Read these off the table that follows.
1) Find the bottom entry of the column that holds the smallest entry.
2) Find the smallest entry in the last column.
3) Find the second entry on the main diagonal.
4) Find the entry just right of 35.
5) Find the largest entry in the first row.
6) Find the bottom-right entry.
7) Find the 2nd entry on the diagonal from the top-right corner.
8) Find the smallest entry in the first row.
-31,35,-10,12,1,13,7,-23,-13,-18,-23
-1,-26,11,7,-4,-10,18,6,25,-39,-24
-3,10,10,10,-3,-2,1,1,7,4,1
1,5,2,0,3,-1,0,0,1,-3,0
2,-1,-3,11,4,-8,0,-8,-1,8,5
3,1,1,5,3,-5,-3,-1,1,1,-4
-6,-5,3,-4,-3,-3,-3,4,-12,0,-1
-2,2,2,-1,-4,3,2,2,1,2,2
1,-3,0,0,0,-1,1,1,-1,-1,1
-11,-12,-13,-24,4,19,-5,-3,2,-13,6
1) -13
2) -24
3) -26
4) -10
5) 35
6) 6
7) -39
8) -31

x =
| -32 |  -5 |  -9 |   8 | -32 |  -9 |   2 |
| -16 |  -3 |   0 |  17 | -13 |   1 |  -9 |
|  13 | -12 |  17 |  15 |  14 |  12 | -18 |
|  13 | -12 |  17 |  15 |  14 |  12 | -18 |
|  16 | -16 |   8 |   0 |  17 |  17 | -22 |
| -14 | -17 | -20 | -23 | -17 |   5 | -12 |
Counting starts at 0.
The entry in row 0 and column 2 is -9
Report the entry just left of -5.
A: -32
Report the entry in row 1 and column 1.
A: -3
Report the entry at row 1, column 0.
A: -16
Report the entry just right of -14.
A: -17
The entry at row 2, column 1: -12
Report the entry in the bottom-right corner.
A: -12
The top-right entry -> 2
Report the entry in row 0 and column 1.
A: -5
The entry at row 2, column 0: 13
The entry just left of -13: 17
The entry in the bottom-left corner -> -14

array([[50, 48, 79, 29, 53, 56, 46, 62, 79, 50],
       [60, 63, 18, 63, 59, 46, 47, 48, 47, 64],
       [55, 58, 52, 29, 60, 52, 39, 67, 82, 54],
       [62, 73, 31, 74, 55, 45, 61, 52, 37, 52],
       [56, 62, 72, 69, 47, 50, 71, 53, 35, 40],
       [50, 50, 79, 57, 47, 56, 66, 55, 47, 40],
       [58, 69, 76, 46, 55, 49, 58, 67, 70, 40],
       [51, 48, 51, 29, 59, 55, 38, 62, 82, 58],
       [54, 51, 23, 46, 60, 52, 38, 52, 63, 64],
       [60, 65, 18, 63, 60, 45, 48, 49, 47, 63],
       [59, 65, 19, 75, 55, 46, 57, 47, 31, 58],
       [62, 73, 33, 64, 58, 45, 57, 60, 50, 51],
       [58, 66, 52, 75, 49, 47, 70, 48, 30, 46],
       [56, 63, 72, 69, 48, 50, 71, 54, 36, 40],
       [50, 48, 57, 74, 47, 55, 67, 47, 30, 50]])
Indices start at 0.
The entry in the top-right corner: 50
Read off the top-left entry.
Answer: 50
The entry in row 1 and column 1 -> 63
Read off the entry in row 2 and column 0.
Answer: 55
Read off the entry at row 2, column 2.
Answer: 52
Read off the bottom-right entry.
Answer: 50
Read off the entry in row 1 and column 0.
Answer: 60
Read off the entry in row 0 and column 2.
Answer: 79
The entry just left of 37 -> 52
The entry at row 1, column 2 is 18
The entry in row 0 and column 1 -> 48

A = [19, 16, -22, -19, 30, 0, -21, -12, 23, -3, -21, 19, 19, 23, -37, 14]
Find the 3rd entry from the left.
Answer: -22
The first entry from the right: 14
Find the 2nd entry from the left.
Answer: 16
The 1st entry: 19
The second entry from the right is -37
Find the entry just left of -37.
Answer: 23
Find the fourth entry.
Answer: -19
Find the fourth entry from the end.
Answer: 19

Questions about the row below.
1) Give the entry just right of 4826.
2) Give the entry just right of the centre entry.
3) Give the entry just left of 7015.
4) Give the entry just right of the largest entry.
4041,6241,7015,8938,5620,4826,3249,5615,7328
1) 3249
2) 4826
3) 6241
4) 5620

a =
|   8 | -35 |   9 |  -8 |  31 |  13 |   9 |  -1 |   9 |
|  13 |  35 |   9 | -19 |  13 |  24 |  -1 |  -8 |   1 |
|   1 |  28 |   6 |   0 |  19 | -13 | -36 |   2 |  -3 |
|  23 |  30 |  19 | -14 |  -2 |   8 |  21 | -12 |   6 |
| -35 |  -6 |   4 |   1 |  20 | -13 |  19 |   8 | -21 |
| -18 |   0 |  -1 |  18 | -17 |  10 | -19 |   8 |  35 |
|  -3 |  -1 | -16 |  30 |  -8 |  -1 |  13 |  -9 |  34 |
|  26 |  26 |   2 |  29 |  10 | -11 |  13 |  -9 |  -3 |
|  14 |  20 | -17 | -16 | -14 |  -7 |  30 |   1 |  19 |
|  -1 |  39 |  -1 |   4 |  28 |  -7 | -12 |   9 | -10 |
The smallest entry in the first row: -35
The entry directly above the smallest entry -> -1
The first entry on the main diagonal: 8
The last entry, reading row by row is -10
The entry just right of 14: 20
The smallest entry is -36
The entry directly above 29: 30
The entry just left of the largest entry?
A: -1
The entry directly below -11?
A: -7
The 3rd entry on the main diagonal -> 6
The largest entry in the first row is 31
The fifth-last entry, reading row by row?
A: 28
The second entry from the end, reading row by row?
A: 9
The smallest entry in the last column is -21
The fourth entry in reading order -> -8
The smallest entry in the last row?
A: -12
The largest entry in the last row is 39
The smallest entry in the first column is -35
The entry in the top-right corner is 9
The entry directly above 14: 26
The second entry on the diagonal from the top-right corner?
A: -8
The last entry of the smallest entry's row -> -3
The first entry of the smallest entry's row: 1
The top entry of the column that holds the smallest entry?
A: 9
